Here is a tiny trained network, its code and every weight. The questions are about switching its units off for an input and a target symbol, where a switched-off unit gives its printed mean instead of its output.

import numpy as np


def w(rows, s, z=0):
    codes = np.array(rows[::2]) - 128.0
    scale = np.full(codes.shape[1], s)
    scale[-1] = z or s
    return codes * scale


def f(y):
    return y / 2 * (1 + np.tanh(0.7978845608 * (y + 0.044715 * y**3)))


def softmax(a):
    e = np.exp(a - a.max(-1, keepdims=True))
    return e / e.sum(-1, keepdims=True)


def log_softmax(a):
    a = a - a.max(-1, keepdims=True)
    return a - np.log(np.exp(a).sum(-1, keepdims=True))


def net(x, mask):
    ids = ['ΛΣγεζμφ'.index(c) for c in x.split()]
    T = len(ids)
    res = E[ids] + P[:T]
    q, k, v = (res @ M[0].T for M in (Q, K, V))
    z = softmax(np.where(np.tri(T) > 0, q @ k.T / 2**0.5, -1e9)) @ v
    res = res + np.where(mask[0], z, O[0][:, -1]) @ O[0][:, :-1]
    y = f(res @ A[0][:, :-1].T + A[0][:, -1])
    res = res + np.where(mask[1:9], y, B[0][:, -1]) @ B[0][:, :-1]
    return log_softmax(res[-1] @ U[:, :-1].T + U[:, -1])


Q, K, V, O, A, B = {}, {}, {}, {}, {}, {}
E = w([
[138,147,162,59,160,30,127,107],'Λ',
[118,171,105,135,197,55,93,122],'Σ',
[145,184,111,61,249,176,191,127],'γ',
[62,194,135,170,111,166,175,143],'ε',
[131,149,221,81,87,126,184,165],'ζ',
[181,170,116,112,122,145,57,182],'μ',
[73,104,216,156,159,114,114,186],'φ',
],0.012)
P = w([
[127,185,97,108,77,57,166,69],'0',
[116,217,100,108,107,43,170,109],'1',
[218,195,193,119,181,125,84,44],'2',
[93,194,110,107,122,60,169,143],'3',
[191,193,207,123,186,149,93,91],'4',
[77,164,102,105,122,82,164,169],'5',
[175,171,213,116,189,173,87,113],'6',
[69,139,109,116,133,100,156,195],'7',
[157,146,208,114,189,200,80,134],'8',
[58,113,101,116,129,125,152,219],'9',
[147,121,213,104,191,228,73,155],'10',
[52,90,104,112,126,151,152,247],'11',
[123,114,225,91,193,254,85,177],'12',
[60,124,84,87,140,99,162,201],'13',
],0.0086)
Q[0] = w([
[161,133,181,136,147,189,96,67],'head 0',
[159,41,8,146,79,130,157,76],'head 0',
],0.015)
K[0] = w([
[89,63,212,197,16,205,24,207],'head 0',
[148,205,145,155,61,1,132,22],'head 0',
],0.009)
V[0] = w([
[140,129,142,122,173,191,255,118],'head 0',
[182,215,54,40,147,150,142,114],'head 0',
],0.0088)
O[0] = w([
[254,58,70,165,218,151,207,127,194],'head 0',
[104,62,40,29,152,167,153,174,254],'head 0',
],0.0094,0.007)
A[0] = w([
[157,116,87,122,127,141,84,155,138],'neuron 0',
[41,121,143,133,96,56,196,128,114],'neuron 1',
[23,176,22,220,118,97,128,121,122],'neuron 2',
[250,165,128,163,144,165,90,105,101],'neuron 3',
[87,193,139,138,121,145,137,130,254],'neuron 4',
[174,227,142,96,77,189,92,92,62],'neuron 5',
[91,186,110,152,2,149,210,174,102],'neuron 6',
[141,81,59,83,103,162,168,126,4],'neuron 7',
],0.0096,0.0034)
B[0] = w([
[109,140,130,136,137,147,177,163,182],'neuron 0',
[99,120,110,233,36,37,162,97,143],'neuron 1',
[144,40,71,162,241,177,2,69,139],'neuron 2',
[161,106,107,214,28,46,189,90,155],'neuron 3',
[70,143,141,124,162,173,59,94,170],'neuron 4',
[38,138,206,188,186,105,109,156,160],'neuron 5',
[243,200,164,156,94,215,212,98,142],'neuron 6',
[98,106,189,204,204,66,93,172,254],'neuron 7',
],0.0081,0.0097)
U = w([
[62,130,101,106,80,38,177,120,75],'Λ',
[135,65,79,138,143,125,21,65,89],'Σ',
[162,90,110,154,153,102,137,171,119],'γ',
[196,114,66,176,117,211,142,64,211],'ε',
[252,147,147,116,62,134,199,140,255],'ζ',
[95,196,163,4,150,240,77,161,179],'μ',
[87,151,192,254,126,68,99,127,44],'φ',
],0.0063,0.0041)

Each question gives the input, a string of symbols that net reads in full, and the target symbol t.
The units are the heads (2 rows each of Q, K, V and O) and the neurons (one row each of A and B). Each row of codes is followed by its name. A weight is (code - 128) times the scale printed after its matrix; where a second scale follows, it is the last column's (O, A, B and U).
mask holds one flag per unit, heads first, then neurons. A switched-off unit (its flag False) gives its mean, the last column of its rows in O or B, instead of its output. The means were averaged over made-up inputs and are rounded, as every weight is.
A unit's drop is (log p(t) with every unit on - log p(t) with that unit switched off) / (log p(t) with every unit on - log p(t) with every unit switched off).
The circuit of an input: a set's keep is (log p(t) with only the set's units on - log p(t) with every unit switched off) / (log p(t) with every unit on - log p(t) with every unit switched off). Starting from all 9 units, units are removed one at a time, each time the one whose removal leaves the highest keep (on an exact tie, the one counted first), for as long as the keep stays at least 0.8.
units of the circuit, in order: the units of the circuit, biggest drop first
unit that matters most: the unit with the biggest drop
top k neurons: the k neurons with the biggest drops, biggest first
drop when u is switched off: that unit's drop, to one decimal
input ε Λ Σ μ μ μ μ μ Λ Λ, target Λ: units of the circuit, in order	(neuron 1; head 0; neuron 7)
input Λ φ Λ ζ Λ μ μ ε Σ, target μ: units of the circuit, in order	(head 0; neuron 7; neuron 3)
input μ Σ γ ε ζ ζ μ μ Λ, target μ: top 2 neurons	(neuron 7; neuron 3)
input ζ φ μ, target φ: units of the circuit, in order	(head 0; neuron 5)
input Λ μ φ μ Λ μ ε, target μ: top 2 neurons	(neuron 7; neuron 4)
input φ φ γ, target φ: top 2 neurons	(neuron 5; neuron 3)
input γ μ Σ ε γ μ φ Λ ε, target φ: top neuron	(neuron 5)
input Σ μ ζ γ φ φ Λ ζ γ γ ζ ζ Σ, target ζ: units of the circuit, in order	(head 0; neuron 7; neuron 3; neuron 4)
input φ Σ φ μ ζ Σ γ, target ζ: units of the circuit, in order	(neuron 3; neuron 7; head 0)
input ζ μ γ, target μ: units of the circuit, in order	(head 0; neuron 3)
input μ ζ ζ ε, target ε: top 2 neurons	(neuron 6; neuron 2)
input μ γ ζ, target μ: units of the circuit, in order	(head 0; neuron 7; neuron 1)
input γ Λ μ μ μ φ φ ζ μ γ ε ζ Λ, target ζ: units of the circuit, in order	(head 0; neuron 7; neuron 4)
input μ Λ Λ ε γ ζ γ φ ζ ε γ Λ ε, target ε: units of the circuit, in order	(head 0; neuron 7)
input ζ ζ ζ ε Σ, target ζ: unit that matters most	neuron 7
input γ ζ Σ Λ ε ε μ, target μ: units of the circuit, in order	(head 0; neuron 7)
input Λ ζ Σ ε γ, target ζ: top 3 neurons	(neuron 3; neuron 4; neuron 5)
input ε ε φ φ ζ Σ μ μ ζ ε ε μ μ ζ, target ζ: units of the circuit, in order	(neuron 6; head 0; neuron 7)
input γ γ ζ ζ ε, target ζ: top 3 neurons	(neuron 7; neuron 3; neuron 2)
input μ γ μ φ γ, target φ: top 2 neurons	(neuron 3; neuron 5)
input φ Σ μ μ ζ φ Σ, target φ: top 2 neurons	(neuron 3; neuron 5)
input Σ φ ε φ μ μ Λ ζ, target ζ: top 3 neurons	(neuron 6; neuron 7; neuron 1)
input ζ γ Λ, target ζ: drop when neuron 7 is switched off	0.2
input μ Σ Λ, target μ: drop when head 0 is switched off	1.2
input γ Λ γ Λ Λ, target γ: drop when head 0 is switched off	1.6
input γ Σ μ Λ, target γ: drop when head 0 is switched off	1.4
